Below are the code and all the weights of a small trained network. Each question names an input and a class and asks about switching units off, where a switched-off unit gives its printed mean instead of its output.

import numpy as np


def w(rows, s, z=0):
    codes = np.array(rows[::2]) - 128.0
    scale = np.full(codes.shape[1], s)
    scale[-1] = z or s
    return codes * scale


def f(y):
    return y / 2 * (1 + np.tanh(0.7978845608 * (y + 0.044715 * y**3)))


def log_softmax(a):
    a = a - a.max(-1, keepdims=True)
    return a - np.log(np.exp(a).sum(-1, keepdims=True))


def net(x, mask):
    res = np.array(x, float).reshape(1, 6) / 4 @ E
    y = f(res @ A[0][:, :-1].T + A[0][:, -1])
    res = res + np.where(mask, y, B[0][:, -1]) @ B[0][:, :-1]
    return log_softmax(res[-1] @ U[:, :-1].T + U[:, -1])


A, B = {}, {}
E = w([
[128,127,127],'x0',
[127,129,129],'x1',
[25,102,26],'x2',
[128,129,128],'x3',
[146,254,120],'x4',
[249,97,55],'x5',
],0.0077)
A[0] = w([
[168,123,32,71],'neuron 1',
[191,122,98,98],'neuron 2',
[141,35,126,67],'neuron 3',
[133,182,104,163],'neuron 4',
[106,128,86,119],'neuron 5',
[86,121,189,71],'neuron 6',
[161,145,182,130],'neuron 7',
[155,125,178,57],'neuron 8',
[203,155,184,201],'neuron 9',
[153,132,182,44],'neuron 10',
[156,16,115,102],'neuron 11',
[121,188,130,98],'neuron 12',
[159,126,159,93],'neuron 13',
[177,111,5,56],'neuron 14',
[216,114,102,63],'neuron 15',
[88,132,159,72],'neuron 16',
[41,182,174,55],'neuron 17',
[147,140,176,124],'neuron 18',
[165,111,79,74],'neuron 19',
[156,135,169,162],'neuron 20',
[165,132,168,67],'neuron 21',
[169,131,56,63],'neuron 22',
[162,141,203,58],'neuron 23',
[61,160,69,85],'neuron 24',
[211,84,99,2],'neuron 25',
[172,99,196,69],'neuron 26',
[87,160,161,109],'neuron 27',
[89,79,122,47],'neuron 28',
[108,70,148,81],'neuron 29',
[73,125,80,61],'neuron 30',
[81,167,179,70],'neuron 31',
[148,192,94,110],'neuron 32',
[122,191,101,78],'neuron 33',
[101,183,107,73],'neuron 34',
[57,93,204,74],'neuron 35',
[113,125,28,131],'neuron 36',
[137,185,104,141],'neuron 37',
[165,118,93,88],'neuron 38',
[120,63,176,102],'neuron 39',
[96,134,83,87],'neuron 40',
[103,134,78,117],'neuron 41',
[120,186,113,127],'neuron 42',
[54,137,151,94],'neuron 43',
[83,45,124,109],'neuron 44',
],0.013,0.0054)
B[0] = w([
[137,143,158,194],'neuron 1',
[117,188,185,177],'neuron 2',
[107,119,159,186],'neuron 3',
[119,2,196,176],'neuron 4',
[63,125,97,160],'neuron 5',
[157,169,160,167],'neuron 6',
[58,144,112,180],'neuron 7',
[49,142,63,143],'neuron 8',
[82,89,98,254],'neuron 9',
[65,140,94,142],'neuron 10',
[110,99,168,223],'neuron 11',
[110,116,187,154],'neuron 12',
[59,154,113,143],'neuron 13',
[127,179,164,220],'neuron 14',
[119,172,156,193],'neuron 15',
[151,231,152,147],'neuron 16',
[167,170,131,216],'neuron 17',
[80,115,95,160],'neuron 18',
[97,209,137,157],'neuron 19',
[66,102,84,176],'neuron 20',
[74,134,87,147],'neuron 21',
[107,186,161,170],'neuron 22',
[83,139,148,172],'neuron 23',
[78,116,109,205],'neuron 24',
[120,187,134,178],'neuron 25',
[65,110,138,176],'neuron 26',
[171,134,119,169],'neuron 27',
[100,149,155,158],'neuron 28',
[113,110,176,160],'neuron 29',
[81,133,148,179],'neuron 30',
[131,157,129,174],'neuron 31',
[108,106,180,171],'neuron 32',
[119,74,183,154],'neuron 33',
[111,125,157,151],'neuron 34',
[145,165,108,212],'neuron 35',
[76,126,122,221],'neuron 36',
[146,49,209,170],'neuron 37',
[120,193,159,150],'neuron 38',
[111,133,195,177],'neuron 39',
[76,134,99,158],'neuron 40',
[71,119,79,168],'neuron 41',
[130,67,180,163],'neuron 42',
[145,171,166,195],'neuron 43',
[165,114,180,217],'neuron 44',
],0.0074,0.0065)
U = w([
[151,123,161,222],'0',
[153,125,159,225],'1',
[75,129,126,19],'2',
[168,204,194,32],'3',
[163,110,158,205],'4',
[154,59,241,7],'5',
[247,97,56,102],'6',
],0.013,0.014)

Each question gives the input, the list of numbers given to net, and the class t.
The units are the neurons (one row each of A and B). Each row of codes is followed by its name. A weight is (code - 128) times the scale printed after its matrix; where a second scale follows, it is the last column's (A, B and U).
mask holds one flag per neuron, in row order. A switched-off neuron (its flag False) gives its mean, the last column of its row in B, instead of its output. The means were averaged over made-up inputs and are rounded, as every weight is.
A unit's drop is (log p(t) with every unit on - log p(t) with that unit switched off) / (log p(t) with every unit on - log p(t) with every unit switched off).
The circuit of an input: a set's keep is (log p(t) with only the set's units on - log p(t) with every unit switched off) / (log p(t) with every unit on - log p(t) with every unit switched off). Starting from the 12 units with the biggest drops (on a tie, the unit counted first), units are removed one at a time, each time the one whose removal leaves the highest keep (on an exact tie, the one counted first), for as long as the keep stays at least 0.8.
circuit, biggest first: the units of the circuit, biggest drop first
most important unit: the unit with the biggest drop
k most important neurons: the k neurons with the biggest drops, biggest first
drop of u: that unit's drop, to one decimal
input [0,2,5,-5,4,-7], class 3: circuit, biggest first : (neuron 17; neuron 43)
input [6,5,5,3,-7,2], class 5: circuit, biggest first : (neuron 44; neuron 11)
input [-4,-2,4,3,7,6], class 5: circuit, biggest first : (neuron 4; neuron 37; neuron 32)
input [-2,-4,8,-6,-5,4], class 2: circuit, biggest first : (neuron 36; neuron 41)
input [2,-4,5,1,6,8], class 3: circuit, biggest first : (neuron 14; neuron 22)
input [7,-3,-1,4,8,8], class 3: circuit, biggest first : (neuron 2; neuron 14)
input [6,0,-8,3,-4,8], class 2: most important unit : neuron 9
input [-3,5,5,0,6,8], class 3: 2 most important neurons : (neuron 14; neuron 22)
input [-5,-1,-5,0,7,-5], class 5: 4 most important neurons : (neuron 4; neuron 37; neuron 42; neuron 12)
input [1,7,8,0,3,8], class 2: 2 most important neurons : (neuron 36; neuron 41)
input [5,2,-5,3,7,-4], class 5: drop of neuron 4 : 0.3
input [7,6,1,-2,-8,-3], class 5: drop of neuron 11 : 0.2
input [-2,7,0,1,8,2], class 5: drop of neuron 4 : 0.1
input [-2,-6,-7,-1,1,3], class 2: drop of neuron 20 : 0.1
input [-6,5,2,-3,5,-8], class 3: most important unit : neuron 17
